123; 122; 115; 117; 125; 141; 197; 128; 130; 138; 122; 118; 114; 119
101; 137; 124; 129; 126; 177; 173; 159; 152; 113; 142; 114; 89; 132
121; 114; 100; 132; 110; 174; 162; 96; 152; 102; 107; 108; 149; 137
103; 84; 163; 119; 118; 129; 108; 172; 162; 118; 110; 111; 134; 126
133; 117; 149; 124; 104; 148; 109; 167; 139; 132; 140; 110; 131; 103
|
101; 137; 124; 129; 126; 177; 173; 159; 152; 113; 142; 114; 89; 132
103; 84; 163; 119; 118; 129; 108; 172; 162; 118; 110; 111; 134; 126

114; 107; 121; 156; 152; 120; 75; 161
149; 134; 142; 103; 70; 129; 100; 93
112; 136; 115; 111; 107; 180; 129; 82
136; 139; 147; 88; 93; 133; 88; 92
91; 132; 138; 131; 161; 113; 171; 161
93; 137; 104; 80; 158; 125; 160; 142
71; 126; 122; 99; 114; 128; 172; 142
120; 140; 77; 161; 121; 105; 153; 105
85; 117; 119; 140; 170; 85; 116; 144
137; 145; 106; 118; 107; 134; 186; 88
|
149; 134; 142; 103; 70; 129; 100; 93
136; 139; 147; 88; 93; 133; 88; 92
93; 137; 104; 80; 158; 125; 160; 142
120; 140; 77; 161; 121; 105; 153; 105
137; 145; 106; 118; 107; 134; 186; 88

182; 128; 129; 99; 145; 150; 148; 161; 118; 93; 95; 129; 72; 138; 179
156; 131; 128; 103; 144; 143; 128; 141; 133; 112; 105; 115; 89; 139; 148
|
156; 131; 128; 103; 144; 143; 128; 141; 133; 112; 105; 115; 89; 139; 148

117; 129; 181; 104; 126; 154; 149; 132; 99; 115; 110; 98; 131; 160; 135; 174
126; 129; 72; 126; 115; 148; 120; 119; 119; 109; 99; 172; 130; 157; 116; 127
129; 136; 143; 107; 133; 115; 105; 147; 142; 164; 103; 191; 149; 152; 118; 100
106; 149; 124; 139; 124; 118; 142; 134; 136; 140; 140; 165; 153; 166; 118; 96
131; 108; 195; 164; 123; 140; 172; 130; 133; 157; 109; 143; 144; 109; 173; 121
141; 126; 148; 113; 118; 122; 98; 123; 111; 101; 129; 106; 121; 162; 140; 123
|
126; 129; 72; 126; 115; 148; 120; 119; 119; 109; 99; 172; 130; 157; 116; 127
106; 149; 124; 139; 124; 118; 142; 134; 136; 140; 140; 165; 153; 166; 118; 96
141; 126; 148; 113; 118; 122; 98; 123; 111; 101; 129; 106; 121; 162; 140; 123

121; 123; 110; 118; 171; 152; 149
72; 127; 124; 139; 106; 134; 141
|
72; 127; 124; 139; 106; 134; 141

122; 112; 151; 115; 168; 136; 163; 96
96; 126; 163; 91; 88; 99; 120; 130
162; 131; 92; 168; 173; 159; 138; 125
171; 139; 117; 73; 172; 114; 140; 90
128; 109; 137; 112; 108; 133; 130; 110
131; 126; 129; 130; 121; 135; 137; 124
|
96; 126; 163; 91; 88; 99; 120; 130
171; 139; 117; 73; 172; 114; 140; 90
131; 126; 129; 130; 121; 135; 137; 124

193; 126; 139; 117; 108; 116; 145; 136; 171
108; 129; 103; 95; 79; 101; 131; 99; 90
96; 118; 73; 94; 143; 171; 122; 71; 131
65; 85; 158; 81; 123; 99; 125; 116; 120
99; 122; 193; 107; 158; 124; 149; 168; 118
95; 105; 69; 101; 131; 145; 185; 117; 117
153; 103; 88; 117; 157; 168; 101; 172; 127
|
108; 129; 103; 95; 79; 101; 131; 99; 90
65; 85; 158; 81; 123; 99; 125; 116; 120
95; 105; 69; 101; 131; 145; 185; 117; 117

148; 142; 141; 125; 118; 121; 122; 128; 131; 140
162; 163; 144; 110; 97; 147; 119; 148; 137; 149
160; 152; 148; 124; 121; 140; 92; 140; 121; 146
100; 107; 109; 131; 131; 108; 183; 110; 142; 110
142; 149; 133; 114; 107; 141; 153; 139; 141; 135
101; 113; 109; 123; 118; 117; 187; 119; 148; 113
124; 118; 124; 135; 136; 103; 156; 108; 131; 120
|
162; 163; 144; 110; 97; 147; 119; 148; 137; 149
100; 107; 109; 131; 131; 108; 183; 110; 142; 110
101; 113; 109; 123; 118; 117; 187; 119; 148; 113
